Each row has a class, written after it.
[ 13  -2 -33   1 -11  -4  -6   6 -37  -8   6   4 -26 -27 -25 -50 -42 -61
   1 -35 -12 -46  36 -12 -35  -3  -7 -18   0   5  -8 -21   6 -22  19 -55
  13] -> G
[  5  42  15 -12 -21   8   3   3 -22 -13 -17  -3 -11  12 -13 -48 -26 -35
 -15 -47 -66 -41 -20  11  22  54 -23 -19  -1  -2  11 -16 -26  25   3 -11
  -5] -> A
[ -2   9  18  27   4  14 -16  -4  23  -4   3 -27  28  24   1  -1 -34  -8
 -20 -67 -39 -28 -20 -10  12  56   4 -39   8  21  13 -34 -22  41   0  22
  22] -> C
[ 16  -3 -35   6 -30  28 -24  16 -11  22 -39  59 -28  13  18 -38  17  -6
 -34  -8 -19 -59   0 -17  14  19  51  15 -16  -3   8  -1  57 -38  36  -6
  -7] -> L
[ -12   11    4   -7  -61   13  -27   17  -40    4  -25   53  -32   10
   -2  -39  -32  -32  -24  -30  -36 -100   29  -12   26   45   47  -36
  -16   -9   28  -32   10   21   -5   24   13] -> M
[ -2 -39   1   0  12 -41   8  24  -2 -19  13   1  16  13   2 -47  -3  -4
  43  21  35  82  -4  20 -75  29 -32  30 -20  18 -21 -10 -66  49   3 -45
  48] -> C
[  0  19  16  15  -7  26 -44  17 -28  19  -9   6 -31  20 -15 -21 -18 -26
 -18 -68  20 -59  -1 -22  22  72  41 -27  14   0  12 -23 -14  26 -10  25
  38] -> G
[ -5  23   6   3   4  28 -42   2 -15   8 -12 -18 -22  31 -20 -26 -22  -6
  -7 -37 -22 -34  -4 -19  14  39  16 -24  -2   8  24 -17   5  35 -25  31
   1] -> L
[ -5  24  15   2 -14  10 -13  -2 -30  11  -2 -13 -11  38 -20 -18 -22 -22
  -3 -44 -26 -39 -16  -5  30  37  24 -24   6   4  17 -43 -27  30  -8  34
  12] -> G
[-24  -7  -3  -4 -10   3   0  14 -21 -10 -15  16  -6  11  -6 -10 -20 -16
  -6   2 -39 -40   7  19   5  31   7   0 -21 -10  20 -24  -8  30   6   2
  -6] -> C
[ -1  12 -24  -1   4 -15   1  10 -19  -9  -2 -29  -4  -7 -24 -64 -49 -40
  -5   2  -6  -5  13 -31 -31 -13 -44 -25   9  -5  -2  13 -14  -7  -8 -40
  15] -> K
[-15  22   5   5 -23  16 -25  17 -18  13 -23  29 -11  43   7 -39 -28 -22
 -16 -11 -35 -60 -10 -12  31  44  12 -33  -8 -12  18 -28  -5   8  -9  26
 -10] -> L
[ -8 -20  -9 -15  -2 -12  24   3 -22 -14  -9  34  17  26  10 -28 -35 -14
  25   2  31  97 -20  -3 -50  27 -16   6 -20  16 -27 -14 -76  56  22 -18
  66] -> F
[  0   1  10  29 -21  19 -15  22  -3  26  -9  28  -6   3   3 -11  28  -4
 -19 -19  -9  18 -13 -27  62  43  88 -21 -11   5  -1 -28  27 -37  10  17
  32] -> E
[ 12 -12 -38   2   7   7   1  -1 -24  -1  -7 -38   6 -14  -8 -35 -51 -47
   0 -15   0 -18   4   2 -27 -12 -46 -28   7  -9   2  -4  -6   4  14 -44
  14] -> F
[ 21  -3 -20   3 -39  29   6  16 -11 -10 -25  45   3  -6   9  22  12   8
 -37  -2 -42 -51  -4  -1  35   1  45   2 -40   0  20 -43  66 -52  35 -29
  -7] -> K
[  3  28   7  24 -14  12 -29  11 -30  21 -14  10 -14  37 -15 -48 -20 -31
 -13 -57  -1 -50  -8 -40  -1  51   9 -32  15 -12  21 -39 -21  22  -4  33
  12] -> G
[  4   9 -29  -7 -16   2   4   9 -41   6  -1 -40 -22 -12 -19 -56 -47 -64
   9   8 -37  -8  11 -14 -11  -9 -32 -18  24 -12   4   8 -22   3  -9 -39
  -4] -> F
[ 22  23 -25  10  11  13 -23   0 -13  13 -11 -30  -6 -23   1 -39 -28 -49
 -16 -29 -36 -33  16 -26 -25   3 -18  -5  32 -11  -1  11 -16 -10   6  -4
  -2] -> Q
[-10  -3  -8  15  -7  40   0  10  17  13 -15  52   1   3  28 -27  14 -22
 -22 -27 -38 -25  11 -22  26   7  54  -3 -45 -14   5 -11 -27 -31  44  17
  25] -> R
[ 17 -33   0 -17   8  -6  14  36  -3  -4 -13  48   3  10  17 -57 -38 -12
  10 -12  16  23   7   0 -66  20 -10  23  -4  16 -33 -11 -32  31  11 -28
  38] -> M
[ -1  -9  -5 -15   8 -33   1  14 -13 -13   4   3   9  29   2 -27  -8   7
  25  21  38  67   3   8 -71  15 -31  11   2   1 -31 -19 -39  47  -9 -13
  40] -> K
[ 15 -18  26  -6  35 -28  17  18   0 -23  22  17  13   6  12 -57 -21 -14
  39 -30  25 100  -5   3 -79  29 -38  21  11  23 -46  -3 -96  61  10 -32
  37] -> A
[ -6  11  16  -1 -27  16   4  11 -12   1 -12  22  17  14  -5  -2 -38 -24
 -18 -23 -52 -69 -10  -2  39  25  21 -33  -8  -3  30 -39 -11  26  -7  14
  -9] -> M
[ -6  26   7 -10 -29   5  15  26 -31  12 -11   7 -16  20  -6 -34 -35 -34
 -14 -22 -53 -50 -11 -13  -2  39   9 -21  -1   2  24 -20  -9   6 -16  -5
 -17] -> W
[  1 -24  10 -16  30 -26   4   3  -7  -5  19  -6  41  18  16  12   4  16
  27  11   9  71 -20  25 -48  10  10  -3 -17   9 -15 -31 -64  61   0   6
  33] -> Q
[ 10 -25  -9  23  -3  35 -15  22  11  13  -8  17 -13  20  12 -10   7  -5
 -20 -33 -18 -21 -12 -14  28  32  58   1 -34  24  15 -18  22 -30  20 -17
  18] -> L
[  7  23 -40 -15   1  -6   4  23 -33   5  -8 -25 -42 -16 -15 -42 -50 -72
 -26   9 -30 -44   6 -18 -30   9 -20   2  14 -16  -1   2   5 -13  25 -42
  -8] -> W
[ 30  13 -25 -10  18   6 -40  14 -31  -2 -18 -24 -49 -19   1 -77 -29 -41
 -29 -48 -20 -63  24 -34 -46  17 -27  -8  15 -21   7  19  25  21  -5 -25
   7] -> Q
[  7  12 -10   3   3  -2  11   1 -15 -19  10 -13 -15 -20  -7 -54 -53 -65
   2 -59 -34 -28  15 -12 -35  19 -45  -9  18   9  -2   6 -52   1  19 -29
  -9] -> A
[ 16  -2 -20  14   6  42 -22  20  19  29 -30  12  12  19  24 -24  19  -5
 -20 -19 -18 -19  -5 -17  -7  28   4  20 -13 -18  13 -21  21 -34  31  13
   9] -> R
[ 13 -10 -17  11 -18  22   8  37   5   8 -17  55 -12  15  34  -9  17 -16
 -24  19 -48 -28  -7 -16  25  21  38  17 -21  -3   8 -30  35 -57  26 -31
 -20] -> L
[  9 -46  -2  -1  30  -7  -5  20  -3  10  14 -17  31  26   7 -11 -16   7
  35  11  54  99  -4  17 -89  18 -29  22   7  12 -26 -16 -39  56   2 -16
  38] -> F
[ 20 -11  -9  19  -1  28   6  28   5   1 -26  28   8   5  16 -11  11   4
 -19 -21 -31   0 -27  -3  14  37  50  12 -28  13  -2 -34  -2 -18  42  -6
  28] -> C
[ 14 -22 -13  16  10  21   9  22   8   4 -18  14 -10   2  16  -8  22 -11
 -23  -4 -27  -3 -21  -5  26  22  64  19 -19   9  -3 -30   7 -20  37 -11
  20] -> C
[ -9 -24   2  -9  12 -22 -18  10 -14  -7   5  34  15  32   3   0  -1  13
  34  31  30  69 -12  33 -34  19  13   6 -25   4 -31 -39 -41  65   7 -13
  31] -> L
[ -1  23   7  -4   0  36 -25  19  -3  19 -26   4  12  34  10 -50 -27 -25
 -12 -34 -35 -32 -15 -18   8  48 -15 -23 -12 -15  28 -37 -26  34  -2  23
  20] -> R
[  9  10 -46  -3   8  12 -19  22 -15  15 -19 -11 -36   1  13 -87 -50 -41
   0 -40 -19 -48  32 -36 -69  11 -76  -7  22 -37   6  16 -13  -1  11 -22
  -4] -> R
[-19  26   3  -8 -16  18 -15  18 -27  16 -21   7 -13  25  -9 -43 -24 -23
 -25 -28 -27 -34  -6  -6  29  53   8 -48 -14  -9  19 -20  12  48 -15   6
  30] -> J
[ 14  -9 -33   0 -11  15 -26  18 -51   9 -12 -10 -17 -16  -7 -75 -60 -39
   2 -28   2 -27  30 -25 -41  -3 -17 -30  14  -8   9  11   6   4   8 -20
  17] -> F
[ 17  26 -24   1  -1 -15 -17   9 -26  -7  -4 -19   3 -35 -18 -41 -32 -46
   0   0  -7 -16   1   2  -2   7 -44 -34  14 -22 -12 -25  25  -1   4 -44
   2] -> E
[-18   9  15  13  -7   4 -27  11 -16   0  -6  -4  -3  48 -11 -26 -39 -22
   4 -19 -33 -29 -15  -1  17  42 -14 -31 -12  -8  16 -28 -22  28 -19  14
 -10] -> L
[  4   6 -13 -31 -24 -16  15  38 -21   2  -1  29 -35  -1  12 -72 -10 -33
  17  22  22  33   7  -8 -62  33 -39  21  -8   8 -21   5 -31  31  -8 -55
  28] -> J
[  8  37 -34  -3   2  15 -21  28 -38  12 -15 -15 -31 -17  -3 -79 -57 -41
 -10 -26 -13 -38  23 -41 -32  12 -45 -22  32 -22   5  24  -1   7   5   0
   2] -> J
[ 25 -25  10 -11  33 -16   6  19  -7  -7  13  -3  41   9  23  -5 -17  -5
  15  -6   7  70 -42   7 -31  23  15 -13 -16  23 -16 -40 -66  53   8 -27
  54] -> Q
[-17  35  -4   3 -15  24 -18   4 -30   9 -18 -18 -29  26  -7 -33 -27 -14
  -3 -58 -12 -46  -1  -5   4  46 -18 -42  -6 -16  14 -14 -22  46 -15  40
  19] -> J
[ -2 -29  27  -2  31 -40  26   2   9 -34  27  13  40  10   1   8  -4 -21
  35   9  41 114 -33  29 -44  35 -34  28 -18  22 -31 -30 -95  54  22 -45
  37] -> A
[  8  15 -35 -21 -12 -23 -18   8 -48  -2  -5 -15 -53  -7   8 -71 -51 -39
 -10 -28 -37 -47  25 -36 -47  11 -32 -27  25 -21  11  17 -12  30  -6 -24
  -1] -> Q
[ -8  11  -7 -21 -15 -26  10  20 -40   2   5  10 -44  26   3 -22 -11  -8
  19  -9  12  36 -16   6 -44  44  36 -11 -16   0 -28 -19 -78  56  13   2
  49] -> W
[ -8  24 -32 -21 -39  -9  -8  -6 -43  -1  10 -49 -72 -21 -20 -62 -42 -66
   0  -5 -15 -36  17 -30  -4   2 -14 -25  15  -8   5  37 -34  10  -9 -32
  13] -> F
[  4 -11  -4   7 -38  21  13  18 -12   9   3  45 -24 -18  14 -16  21 -36
 -21 -17 -53 -38  17  -6  32  18  73  10 -17  11  20 -20  -1 -40  39 -21
 -15] -> A
[ -6  29  40  12 -16  15  -9  13  -7   5  -6  -2   1  25   1 -50 -28 -50
 -17 -43 -33 -27 -21 -21  40  61  -5 -21   4   5  32 -31 -61  30  -6  15
   5] -> A
[-25  38  -3 -20 -21  27 -21  12 -18  16 -23  -4 -31  28  -2 -55 -33 -41
 -14 -26 -41 -64  -4 -16  22  49  -7 -30 -22 -23  28 -13 -44  23  -6  28
  17] -> R
[ -6  12  -5  -9  -3   3  -5   1 -31 -12   0  -8  -7  24 -13   2 -38 -46
 -27 -40 -26 -54 -20  -3  40  52  24 -40 -12   7  23 -64   4  28  12  -8
  34] -> G
[  7 -19   6  -9  18 -32  21  13 -10 -20   4  15  26  10   7 -13 -24  -2
  32   9  32  75 -15  33 -64   3 -28  15 -28   5 -42 -27 -61  39  23 -37
  38] -> W
[ 15 -28  -4   8 -23  28  -8  21  13  15  -9  42  24  -4  24 -16  21 -23
 -20   8 -29 -11 -11 -13  41   4  53   9 -44   7  27 -33  25 -47  37 -33
  13] -> R
[-24  23  15   9 -23  -5 -17  10 -30   6  -9  26  -2  21 -13   8 -26   8
   1 -22 -13   0 -20   3  34  53  12 -48 -12 -24   2 -41  -8  35   0  26
   8] -> E
[ 17  18 -35  -6  15  18 -27  24 -13  13 -11 -19 -16 -17  -1 -65 -37 -46
   5 -12 -22 -47  30 -12 -64   2 -80   3  17 -43   9   2 -10  18   5 -38
 -17] -> R
[  3  12 -33  -5 -17  -7  -8   9 -28  11  11 -44 -26 -22  -8 -77 -34 -49
  13 -10  -2 -21  24 -13 -19 -12 -34 -22  17   2   4  26 -19   3  -4 -28
  17] -> J
[ -5  18   2 -10 -30   6 -16  16 -39   9  -2   7 -40  20 -22 -33 -33 -25
 -15 -42 -30 -72   7 -12   6  45   6 -30  -4  -5  31 -34   8  37 -12 -24
   2] -> G
[  0  15 -38 -27 -16  -4   6  11 -33 -14   0 -25 -46 -28 -12 -74 -48 -67
 -11 -14 -15 -49  15  -9 -10   2 -40 -35 -19  -1   6   4   2  15   4 -66
  25] -> J
[ 10 -37   4   2  12 -34  -1  14  -4 -23   5   8  19  18  10 -42 -19  13
  42 -16  34  52  -7  23 -87  27 -42  18  -5  20 -31 -13 -51  54   4 -18
  32] -> C
[-12  15  24   7 -23  22 -10  11 -16   4 -29  25  34  10 -20  -6 -46 -35
 -18 -17 -46 -62 -10  19  62  33  21 -41 -15  -8  19 -42 -15  26 -11  10
  13] -> M
[ -5   4 -37 -15 -25   5  -6  18 -52   4  -1 -13 -52 -19 -16 -55 -51 -65
   0   6 -23 -21  27 -26 -27   5 -10 -13   8 -12   9  11 -18   9   7 -38
   5] -> F
[ 18  -8 -17  24 -15  19 -36  25 -19  47 -27  31 -25   6  22 -30  33 -13
 -33 -13 -11 -24   6 -39   6  29  78  10  15 -16  10   7  19 -30  15  21
  10] -> Q
[ 16 -19  -4  27 -17  24  17  16  11  10 -13  64  35  -6  20  22   7   9
 -12 -21 -18   3 -18  11  29  13  34  11 -27   5  -5 -35  30 -42  51 -11
  -5] -> E
[  3   0 -30  -9  -7  33   5  27   4  19 -27  36 -31   4  30 -53  13 -25
 -35 -18 -35 -26  -6 -36  23  25  58  -6 -33  -8   0  -2   3 -54  40  -9
  38] -> R
[ -1  12  22  10   4  19 -22  14 -27  16 -21  10 -10  25 -14 -32 -17 -49
 -22 -36 -16  -5 -28 -13  40  63  35 -13  17   0  14 -37 -26  33   7  21
  12] -> A
[ 19  -6   9 -16  17 -19  -3  15  -7  -6  -8  10  17  17  28 -30 -17  -2
  17   2   7  68 -13   0 -53  31 -29  25  10   8 -26 -12 -51  41  -5 -12
  34] -> Q
[ 10   1  -8  -2 -23   9  32  15  12  -2 -16  28  30   5   9 -17   9 -11
 -42   8 -37 -24 -29 -17  43   5  38 -15 -27  20  13 -11  32 -50  16 -40
  16] -> K
[ 13 -16  13  -5  35 -25  11  13  -8 -25  10  25  29  -3   2 -26   5 -12
  31  -6  23  61  -3  34 -76  24 -46  27  -3  -4 -30 -16 -57  57  16 -38
  10] -> A
[-11  11 -41 -25   4  -1  -7  16 -21 -10 -18  -2 -45 -14   7 -84 -43 -63
 -17 -25 -22 -80  22 -15 -23  14 -39 -40 -17 -34 -13  22  -5 -33  12 -34
  16] -> R
[  1 -26 -13  -8   0 -17 -18  10 -16  -7  -4  49   3  24  14 -18 -11  18
  34  -5  39  32  10  23 -78  29 -17  14  -8   9 -28 -11 -20  49   1 -15
  18] -> L
[-11 -33  -7  -6  13 -19  13   8 -21  -6 -11  23  10  31   1  -2 -12 -13
  27  26  58  99 -31  18 -52  26 -18  17 -23  -7 -41 -20 -68  50  24 -19
  50] -> F
[ 16 -34 -20  16 -37  36   5  29 -25  20  -7  30 -27  -9  14  -8   3 -27
 -18 -13 -20 -25  -6 -19  25   7  77 -10 -28   7  13 -19  15 -46  35 -27
   8] -> F
[ -4  23 -10  -4  -8  24 -46  17 -36   4 -26  20 -12  29  -7 -21 -36 -10
 -18 -27 -24 -77  -2  -5  -2  53  -4 -38  -8 -17  32 -38  30  42 -10  15
 -12] -> L
[ 18   1 -20  18 -47  37  14  35 -12  24 -42  70 -11  -6  24 -53  -1  -6
 -22 -30 -18 -19  -3 -29  13  25  18   2 -22   5   5   2  28 -52  27 -33
  13] -> J
[ -2 -31   5 -10  15 -38  25   3  -8 -19   9  32  25  11  12 -10  11  -7
  39  21  22  82  -1  45 -62   9 -33  42  -2  -2 -38 -22 -62  35  27 -26
   5] -> A
[-15  29  11  -8 -17  15  -7  19 -30  15 -15  -2 -20  19 -23 -14 -31 -17
  -8 -36 -30 -42   2  13 -15  54   7 -31 -16  -7  18 -28 -18  53 -22  -1
   9] -> W
